Below is a small trained network, with its code and all its weights. Each question gives an input and a target symbol and asks what happens when units are switched off, that is, made to give their printed mean instead of their output.

import numpy as np


def w(rows, s, z=0):
    codes = np.array(rows[::2]) - 128.0
    scale = np.full(codes.shape[1], s)
    scale[-1] = z or s
    return codes * scale


def f(y):
    return np.maximum(y, 0)


def softmax(a):
    e = np.exp(a - a.max(-1, keepdims=True))
    return e / e.sum(-1, keepdims=True)


def log_softmax(a):
    a = a - a.max(-1, keepdims=True)
    return a - np.log(np.exp(a).sum(-1, keepdims=True))


def net(x, mask):
    ids = ['ΛΞΠΨδεζη'.index(c) for c in x.split()]
    T = len(ids)
    res = E[ids] + P[:T]
    q, k, v = (res @ M[0].T for M in (Q, K, V))
    z = softmax(np.where(np.tri(T) > 0, q @ k.T / 4**0.5, -1e9)) @ v
    res = res + np.where(mask[0], z, O[0][:, -1]) @ O[0][:, :-1]
    y = f(res @ A[0][:, :-1].T + A[0][:, -1])
    res = res + np.where(mask[1:13], y, B[0][:, -1]) @ B[0][:, :-1]
    return log_softmax(res[-1] @ U[:, :-1].T + U[:, -1])


Q, K, V, O, A, B = {}, {}, {}, {}, {}, {}
E = w([
[158,85,96,132,196,233,183],'Λ',
[200,104,156,153,169,34,81],'Ξ',
[69,188,52,78,97,106,170],'Π',
[104,203,181,166,136,78,233],'Ψ',
[136,153,80,93,35,178,40],'δ',
[31,143,172,254,91,110,77],'ε',
[170,74,197,128,163,61,81],'ζ',
[30,47,170,17,157,125,58],'η',
],0.006)
P = w([
[74,2,75,231,94,134,153],'0',
[73,129,96,181,227,160,89],'1',
[99,134,106,145,196,150,103],'2',
[120,139,116,115,166,143,118],'3',
[134,155,129,88,130,120,123],'4',
[143,158,147,61,95,88,123],'5',
[143,168,175,42,62,66,119],'6',
[148,178,200,19,24,39,121],'7',
],0.0052)
Q[0] = w([
[174,134,89,99,33,187,58],'h0',
[163,42,229,184,104,106,101],'h0',
[76,190,122,116,134,51,250],'h0',
[183,82,210,155,148,137,193],'h0',
],0.02)
K[0] = w([
[156,153,102,67,95,182,21],'h0',
[155,110,249,178,123,154,101],'h0',
[79,197,136,106,168,51,227],'h0',
[203,133,204,159,183,147,177],'h0',
],0.021)
V[0] = w([
[18,23,185,148,120,222,122],'h0',
[206,115,13,177,205,168,174],'h0',
[60,195,104,190,171,87,46],'h0',
[131,186,122,1,189,177,94],'h0',
],0.009)
O[0] = w([
[83,213,69,75,151,21,235,251],'h0',
[118,111,227,115,32,114,78,198],'h0',
[244,95,156,103,143,173,148,177],'h0',
[125,112,255,216,157,140,219,81],'h0',
],0.0076,0.0027)
A[0] = w([
[121,128,190,71,114,102,64,74],'n0',
[111,187,180,110,51,153,152,2],'n1',
[144,48,118,120,133,124,54,67],'n2',
[162,79,159,147,165,99,96,84],'n3',
[53,159,141,248,166,157,87,161],'n4',
[155,192,131,98,135,163,146,215],'n5',
[185,154,106,79,86,129,191,62],'n6',
[87,110,90,198,116,151,152,159],'n7',
[101,60,86,92,185,185,163,197],'n8',
[194,113,92,161,198,204,178,130],'n9',
[175,74,67,193,244,205,154,118],'n10',
[83,76,89,79,201,219,133,119],'n11',
],0.016,0.0038)
B[0] = w([
[120,115,57,155,89,160,152,174],'n0',
[119,54,189,114,174,149,230,150],'n1',
[57,114,220,89,120,194,77,145],'n2',
[146,109,118,174,215,130,88,144],'n3',
[126,35,66,114,46,133,116,158],'n4',
[145,191,176,119,101,101,142,253],'n5',
[141,50,155,146,130,163,143,190],'n6',
[120,99,98,163,104,159,159,160],'n7',
[199,169,134,114,112,106,42,234],'n8',
[56,171,81,176,113,89,64,184],'n9',
[163,6,75,94,159,128,201,169],'n10',
[54,80,115,186,108,158,193,192],'n11',
],0.024,0.0043)
U = w([
[107,78,75,156,65,124,141,180],'Λ',
[123,255,161,137,116,90,69,244],'Ξ',
[210,132,172,83,141,120,135,182],'Π',
[113,83,155,136,164,142,192,112],'Ψ',
[136,121,122,124,162,110,134,48],'δ',
[119,129,130,129,140,144,129,16],'ε',
[91,115,152,127,119,151,113,1],'ζ',
[134,110,126,147,174,135,119,79],'η',
],0.0096,0.0039)

Each question gives the input, a string of symbols that net reads in full, and the target symbol t.
The units are the heads (4 rows each of Q, K, V and O) and the neurons (one row each of A and B). Each row of codes is followed by its name. A weight is (code - 128) times the scale printed after its matrix; where a second scale follows, it is the last column's (O, A, B and U).
mask holds one flag per unit, heads first, then neurons. A switched-off unit (its flag False) gives its mean, the last column of its rows in O or B, instead of its output. The means were averaged over made-up inputs and are rounded, as every weight is.
A unit's drop is (log p(t) with every unit on - log p(t) with that unit switched off) / (log p(t) with every unit on - log p(t) with every unit switched off).
The circuit of an input: a set's keep is (log p(t) with only the set's units on - log p(t) with every unit switched off) / (log p(t) with every unit on - log p(t) with every unit switched off). Starting from the 12 units with the biggest drops (on a tie, the unit counted first), units are removed one at a time, each time the one whose removal leaves the highest keep (on an exact tie, the one counted first), for as long as the keep stays at least 0.8.
units of the circuit, in order: the units of the circuit, biggest drop first
k most important neurons: the k neurons with the biggest drops, biggest first
drop when u is switched off: that unit's drop, to one decimal
input δ Ξ Ξ δ, target Ξ: units of the circuit, in order => n10, n5
input Λ Π Λ ζ, target Λ: units of the circuit, in order => n0, h0
input Λ Λ Λ ζ Λ Ψ Λ, target Ψ: units of the circuit, in order => h0, n1
input ε ε δ Λ ε, target Π: 4 most important neurons => n6, n9, n11, n5
input Π δ ζ η Π η Π, target Π: 2 most important neurons => n9, n11
input Λ Λ η δ Λ, target Π: 3 most important neurons => n11, n9, n1
input Λ Π Λ δ Π, target Ξ: units of the circuit, in order => n5
input Λ Π Ξ, target Λ: 3 most important neurons => n0, n5, n8
input Λ Π ζ, target Λ: units of the circuit, in order => h0, n0
input Λ ε ε, target Ξ: units of the circuit, in order => n10, n11
input δ Π Π Π Λ Π, target Π: units of the circuit, in order => n11, n9
input Ψ δ ε δ, target Ξ: 2 most important neurons => n9, n5
input Π Ψ Π Ψ, target Ξ: units of the circuit, in order => h0, n9, n5, n11
input Π Ψ ε Π, target Ξ: 2 most important neurons => n10, n5
input Λ Λ Λ Λ η η, target Ξ: 2 most important neurons => n10, n6
input Π Λ Π Λ Π Λ Λ Π, target Ψ: units of the circuit, in order => n1
input Π Λ ε ε, target Ξ: 3 most important neurons => n10, n11, n6
input Π Ψ Λ ε Λ ζ Λ Λ, target Ψ: 3 most important neurons => n1, n8, n6
input Ψ Λ Ψ, target Ξ: 2 most important neurons => n10, n5
input Λ Ψ η Ψ ζ η Λ, target Ξ: most important neuron => n9
input ε δ ε ε, target Π: drop when h0 is switched off => 4.6
input Λ Ξ η Ξ ζ Λ, target Ξ: drop when n5 is switched off => 0.1
input ζ Λ η Ξ Ψ, target Λ: drop when h0 is switched off => 3.4
